Below is a small trained network, with its code and all its weights. Each question gives an input and a class and asks what happens when units are switched off, that is, made to give their printed mean instead of their output.

import numpy as np


def w(rows, s, z=0):
    codes = np.array(rows[::2]) - 128.0
    scale = np.full(codes.shape[1], s)
    scale[-1] = z or s
    return codes * scale


def norm(h):
    return h / np.sqrt((h * h).mean(-1, keepdims=True) + 1e-5)


def f(y):
    return y / 2 * (1 + np.tanh(0.7978845608 * (y + 0.044715 * y**3)))


def log_softmax(a):
    a = a - a.max(-1, keepdims=True)
    return a - np.log(np.exp(a).sum(-1, keepdims=True))


def net(x, mask):
    res = np.array(x, float).reshape(1, 6) / 4 @ E
    u = 0
    for l in range(3):
        y = f(norm(res) @ A[l][:, :-1].T + A[l][:, -1])
        res = res + np.where(mask[u : u + 8], y, B[l][:, -1]) @ B[l][:, :-1]
        u += 8
    return log_softmax(norm(res)[-1] @ U[:, :-1].T + U[:, -1])


A, B = {}, {}
E = w([
[99,144,154,43,133,254,215,129],'x0',
[108,147,155,193,72,243,19,110],'x1',
[47,113,252,137,199,99,99,119],'x2',
[123,131,126,129,127,127,128,129],'x3',
[118,127,121,126,132,130,127,131],'x4',
[112,129,117,124,130,128,126,133],'x5',
],0.0085)
A[0] = w([
[182,101,74,127,104,180,94,124,26],'0.n0',
[83,133,215,150,154,161,57,113,43],'0.n1',
[138,128,101,198,99,101,28,126,26],'0.n2',
[165,140,71,134,117,178,109,130,3],'0.n3',
[137,131,127,182,77,240,9,130,27],'0.n4',
[140,158,73,173,85,148,137,107,20],'0.n5',
[143,120,114,132,116,94,186,142,119],'0.n6',
[113,128,142,144,119,250,163,126,25],'0.n7',
],0.017,0.003)
B[0] = w([
[78,122,178,158,69,133,151,216,170],'0.n0',
[97,118,175,169,33,111,178,226,209],'0.n1',
[185,118,150,1,140,140,46,133,203],'0.n2',
[100,96,181,149,67,124,161,184,163],'0.n3',
[126,170,49,217,235,147,184,14,251],'0.n4',
[113,120,179,149,54,94,143,204,162],'0.n5',
[65,175,73,150,138,114,129,64,159],'0.n6',
[189,118,138,23,148,116,27,125,193],'0.n7',
],0.016,0.019)
A[1] = w([
[76,54,186,148,135,127,125,134,17],'1.n0',
[146,121,156,14,143,198,78,124,12],'1.n1',
[206,91,145,90,160,107,5,136,2],'1.n2',
[143,95,95,145,67,157,177,164,28],'1.n3',
[207,102,141,48,145,140,74,109,106],'1.n4',
[118,128,133,90,101,214,153,126,87],'1.n5',
[146,98,63,142,99,157,146,153,58],'1.n6',
[109,82,78,165,170,135,143,38,132],'1.n7',
],0.015,0.0027)
B[1] = w([
[130,99,92,168,72,208,106,168,160],'1.n0',
[163,110,46,84,123,106,38,86,221],'1.n1',
[137,126,23,2,77,140,88,92,236],'1.n2',
[135,94,171,141,110,135,135,184,165],'1.n3',
[86,134,103,17,153,83,45,112,226],'1.n4',
[152,155,87,125,58,77,70,102,142],'1.n5',
[95,101,234,89,165,123,96,138,130],'1.n6',
[155,196,119,135,172,186,204,149,254],'1.n7',
],0.012,0.0091)
A[2] = w([
[102,115,192,95,184,117,123,170,84],'2.n0',
[151,149,110,155,174,138,208,51,116],'2.n1',
[109,88,128,73,141,149,82,66,112],'2.n2',
[184,113,148,208,117,97,59,137,146],'2.n3',
[138,152,111,111,172,64,225,116,144],'2.n4',
[80,55,250,191,23,97,158,221,102],'2.n5',
[139,49,88,73,140,107,40,82,5],'2.n6',
[165,136,175,89,115,100,84,91,16],'2.n7',
],0.014,0.0025)
B[2] = w([
[157,187,64,126,84,137,178,97,130],'2.n0',
[90,108,162,193,195,141,133,83,225],'2.n1',
[150,144,142,144,139,25,88,171,173],'2.n2',
[67,128,161,5,125,178,142,107,142],'2.n3',
[164,136,172,167,154,199,92,125,194],'2.n4',
[124,70,117,151,9,123,234,225,248],'2.n5',
[116,101,133,56,161,56,98,65,201],'2.n6',
[172,173,76,142,108,115,108,117,151],'2.n7',
],0.016,0.015)
U = w([
[143,143,129,226,211,215,142,102,204],'0',
[171,107,74,42,121,89,33,123,142],'1',
[127,56,126,167,6,159,199,250,7],'2',
],0.011,0.0012)

Each question gives the input, the list of numbers given to net, and the class t.
The units are the neurons (one row each of A and B). Each row of codes is followed by its name. A weight is (code - 128) times the scale printed after its matrix; where a second scale follows, it is the last column's (A, B and U).
mask holds one flag per neuron, layer by layer. A switched-off neuron (its flag False) gives its mean, the last column of its row in B, instead of its output. The means were averaged over made-up inputs and are rounded, as every weight is.
A unit's drop is (log p(t) with every unit on - log p(t) with that unit switched off) / (log p(t) with every unit on - log p(t) with every unit switched off).
The circuit of an input: a set's keep is (log p(t) with only the set's units on - log p(t) with every unit switched off) / (log p(t) with every unit on - log p(t) with every unit switched off). Starting from the 12 units with the biggest drops (on a tie, the unit counted first), units are removed one at a time, each time the one whose removal leaves the highest keep (on an exact tie, the one counted first), for as long as the keep stays at least 0.8.
circuit, biggest first: the units of the circuit, biggest drop first
top k neurons: the k neurons with the biggest drops, biggest first
k most important neurons of layer l: the k neurons of layer l with the biggest drops, biggest first
drop when u is switched off: that unit's drop, to one decimal
input [-4,-4,-1,-3,-6,-8], class 0: 3 most important neurons of layer 0 -> [0.n6 0.n7 0.n2]
input [0,-1,-1,-7,7,-5], class 0: circuit, biggest first -> [0.n2 2.n5]
input [-4,7,2,4,-5,4], class 0: circuit, biggest first -> [0.n4]
input [3,-5,-5,0,-6,-6], class 0: top 2 neurons -> [0.n6 0.n1]
input [0,-8,1,3,-6,4], class 0: top 2 neurons -> [0.n2 0.n1]
input [-3,7,-6,-4,-7,-5], class 0: top 2 neurons -> [0.n4 0.n1]
input [-5,2,8,5,7,8], class 2: 2 most important neurons of layer 0 -> [0.n1 0.n7]
input [1,-8,3,6,4,8], class 0: top 2 neurons -> [0.n2 0.n1]
input [-5,-2,-6,8,-6,2], class 2: top 3 neurons -> [0.n5 0.n7 0.n0]
input [3,-2,3,-8,-6,3], class 1: top 3 neurons -> [0.n4 0.n1 0.n0]
input [8,-5,-8,4,3,-8], class 1: 3 most important neurons of layer 0 -> [0.n4 0.n1 0.n7]
input [-5,-7,-2,-3,-5,1], class 0: top 2 neurons -> [0.n2 0.n7]
input [4,-1,-4,7,3,-3], class 1: top 3 neurons -> [0.n7 0.n1 0.n4]
input [6,5,3,-3,1,0], class 1: top neuron -> [0.n7]
input [-6,-6,7,-8,1,1], class 2: 2 most important neurons of layer 1 -> [1.n2 1.n1]
input [7,1,-6,-5,-7,-6], class 1: top 2 neurons -> [0.n7 0.n1]
input [-3,-7,-6,-7,1,-2], class 0: drop when 0.n6 is switched off -> 1.4
input [-7,-7,1,-8,0,-7], class 0: drop when 0.n7 is switched off -> 1.4
input [3,7,4,4,-6,-4], class 0: drop when 0.n4 is switched off -> 3.1
input [8,-2,-3,2,6,-4], class 1: drop when 2.n3 is switched off -> 0.0
input [-3,-2,6,4,-1,8], class 2: top neuron -> [0.n4]
